Below are the code and all the weights of a small trained network. Each question names an input and a class and asks about switching units off, where a switched-off unit gives its printed mean instead of its output.

import numpy as np


def w(rows, s, z=0):
    codes = np.array(rows[::2]) - 128.0
    scale = np.full(codes.shape[1], s)
    scale[-1] = z or s
    return codes * scale


def f(y):
    return np.maximum(y, 0)


def log_softmax(a):
    a = a - a.max(-1, keepdims=True)
    return a - np.log(np.exp(a).sum(-1, keepdims=True))


def net(x, mask):
    res = np.array(x, float).reshape(1, 7) / 4 @ E
    y = f(res @ A[0][:, :-1].T + A[0][:, -1])
    res = res + np.where(mask, y, B[0][:, -1]) @ B[0][:, :-1]
    return log_softmax(res[-1] @ U[:, :-1].T + U[:, -1])


A, B = {}, {}
E = w([
[170,175,93,117,105,89,103,133],'x0',
[76,135,214,176,17,57,105,170],'x1',
[147,254,120,196,155,104,106,193],'x2',
[51,66,78,208,141,80,147,138],'x3',
[166,112,110,65,141,122,137,178],'x4',
[89,171,187,162,167,127,185,25],'x5',
[54,97,66,142,100,210,78,83],'x6',
],0.0093)
A[0] = w([
[173,80,111,122,166,195,150,65,109],'neuron 1',
[82,51,216,88,86,82,157,97,251],'neuron 2',
[154,143,116,128,98,182,162,173,165],'neuron 3',
[122,126,100,166,153,116,111,164,68],'neuron 4',
[97,226,106,178,2,114,44,163,159],'neuron 5',
[183,96,193,90,87,181,68,197,126],'neuron 6',
[79,18,114,174,108,112,133,168,143],'neuron 7',
[132,210,115,82,134,99,84,96,173],'neuron 8',
[160,128,162,69,167,135,127,179,151],'neuron 9',
[143,68,39,179,140,103,132,170,210],'neuron 10',
[119,132,126,66,118,174,141,54,106],'neuron 11',
[199,197,57,65,236,89,154,118,198],'neuron 12',
[129,176,87,205,121,143,104,95,210],'neuron 13',
[107,105,101,170,96,109,122,114,172],'neuron 14',
[64,162,108,138,127,154,36,62,203],'neuron 15',
],0.0088,0.003)
B[0] = w([
[47,170,126,99,104,187,66,194,205],'neuron 1',
[38,107,154,85,127,58,203,147,229],'neuron 2',
[174,186,76,86,54,99,163,106,161],'neuron 3',
[129,101,133,199,127,182,57,141,160],'neuron 4',
[131,150,156,139,53,235,128,213,237],'neuron 5',
[129,125,174,65,128,75,62,92,196],'neuron 6',
[117,121,69,121,206,173,190,146,229],'neuron 7',
[207,102,103,174,175,188,175,240,177],'neuron 8',
[130,182,86,106,185,33,133,140,180],'neuron 9',
[159,117,151,154,190,128,187,130,220],'neuron 10',
[39,128,124,196,53,243,63,118,188],'neuron 11',
[231,100,102,123,255,74,202,180,245],'neuron 12',
[36,83,85,128,125,193,165,124,195],'neuron 13',
[161,68,120,118,137,206,199,110,182],'neuron 14',
[113,156,159,120,116,247,136,199,205],'neuron 15',
],0.0066,0.011)
U = w([
[75,195,13,49,154,123,121,192,129],'0',
[94,76,159,187,22,187,65,156,129],'1',
[160,2,118,153,233,123,243,143,171],'2',
[169,23,159,109,97,68,61,121,86],'3',
[54,142,228,111,146,121,200,51,189],'4',
[92,104,104,110,153,66,106,98,2],'5',
],0.0085,0.0031)

Each question gives the input, the list of numbers given to net, and the class t.
The units are the neurons (one row each of A and B). Each row of codes is followed by its name. A weight is (code - 128) times the scale printed after its matrix; where a second scale follows, it is the last column's (A, B and U).
mask holds one flag per neuron, in row order. A switched-off neuron (its flag False) gives its mean, the last column of its row in B, instead of its output. The means were averaged over made-up inputs and are rounded, as every weight is.
A unit's drop is (log p(t) with every unit on - log p(t) with that unit switched off) / (log p(t) with every unit on - log p(t) with every unit switched off).
The circuit of an input: a set's keep is (log p(t) with only the set's units on - log p(t) with every unit switched off) / (log p(t) with every unit on - log p(t) with every unit switched off). Starting from the 12 units with the biggest drops (on a tie, the unit counted first), units are removed one at a time, each time the one whose removal leaves the highest keep (on an exact tie, the one counted first), for as long as the keep stays at least 0.8.
units of the circuit, in order: the units of the circuit, biggest drop first
k most important neurons: the k neurons with the biggest drops, biggest first
drop when u is switched off: that unit's drop, to one decimal
input [-8,0,5,6,-4,7,-5], class 4: 2 most important neurons	[neuron 12; neuron 8]
input [5,1,-1,-8,-2,7,0], class 1: units of the circuit, in order	[neuron 11; neuron 7; neuron 8]
input [-7,6,-1,0,-3,-8,-4], class 3: units of the circuit, in order	[neuron 6]
input [4,4,-4,-4,-1,-3,1], class 3: 2 most important neurons	[neuron 6; neuron 1]
input [0,2,-5,-7,0,-3,1], class 3: units of the circuit, in order	[neuron 6; neuron 7]
input [5,1,1,1,-6,-2,-3], class 1: units of the circuit, in order	[neuron 12; neuron 5]
input [3,-4,8,-6,2,-3,2], class 2: 2 most important neurons	[neuron 12; neuron 8]
input [-4,-5,-3,-2,3,-2,-2], class 0: units of the circuit, in order	[neuron 1; neuron 9]
input [1,-4,-7,-3,-2,7,-5], class 4: units of the circuit, in order	[neuron 11; neuron 1]
input [1,7,4,3,-4,6,-4], class 1: 2 most important neurons	[neuron 5; neuron 12]
input [-6,7,-4,-1,3,1,4], class 4: units of the circuit, in order	[neuron 2; neuron 12]
input [8,0,-6,3,-7,2,-8], class 4: units of the circuit, in order	[neuron 12; neuron 7]
input [8,0,-6,-8,-4,0,0], class 1: 2 most important neurons	[neuron 11; neuron 7]
input [1,5,5,-8,-7,-2,-7], class 1: most important neuron	[neuron 5]
input [-6,0,1,4,-4,5,-5], class 4: 3 most important neurons	[neuron 12; neuron 8; neuron 10]
input [5,-5,5,4,-8,2,6], class 1: 2 most important neurons	[neuron 15; neuron 7]
input [1,-7,-2,1,1,1,6], class 0: 3 most important neurons	[neuron 1; neuron 5; neuron 12]
input [6,-1,0,-2,2,-5,-5], class 2: 2 most important neurons	[neuron 12; neuron 1]
input [5,-4,5,-4,6,-5,-5], class 2: drop when neuron 12 is switched off	1.3
input [7,1,7,-2,-3,-2,5], class 1: units of the circuit, in order	[neuron 5]
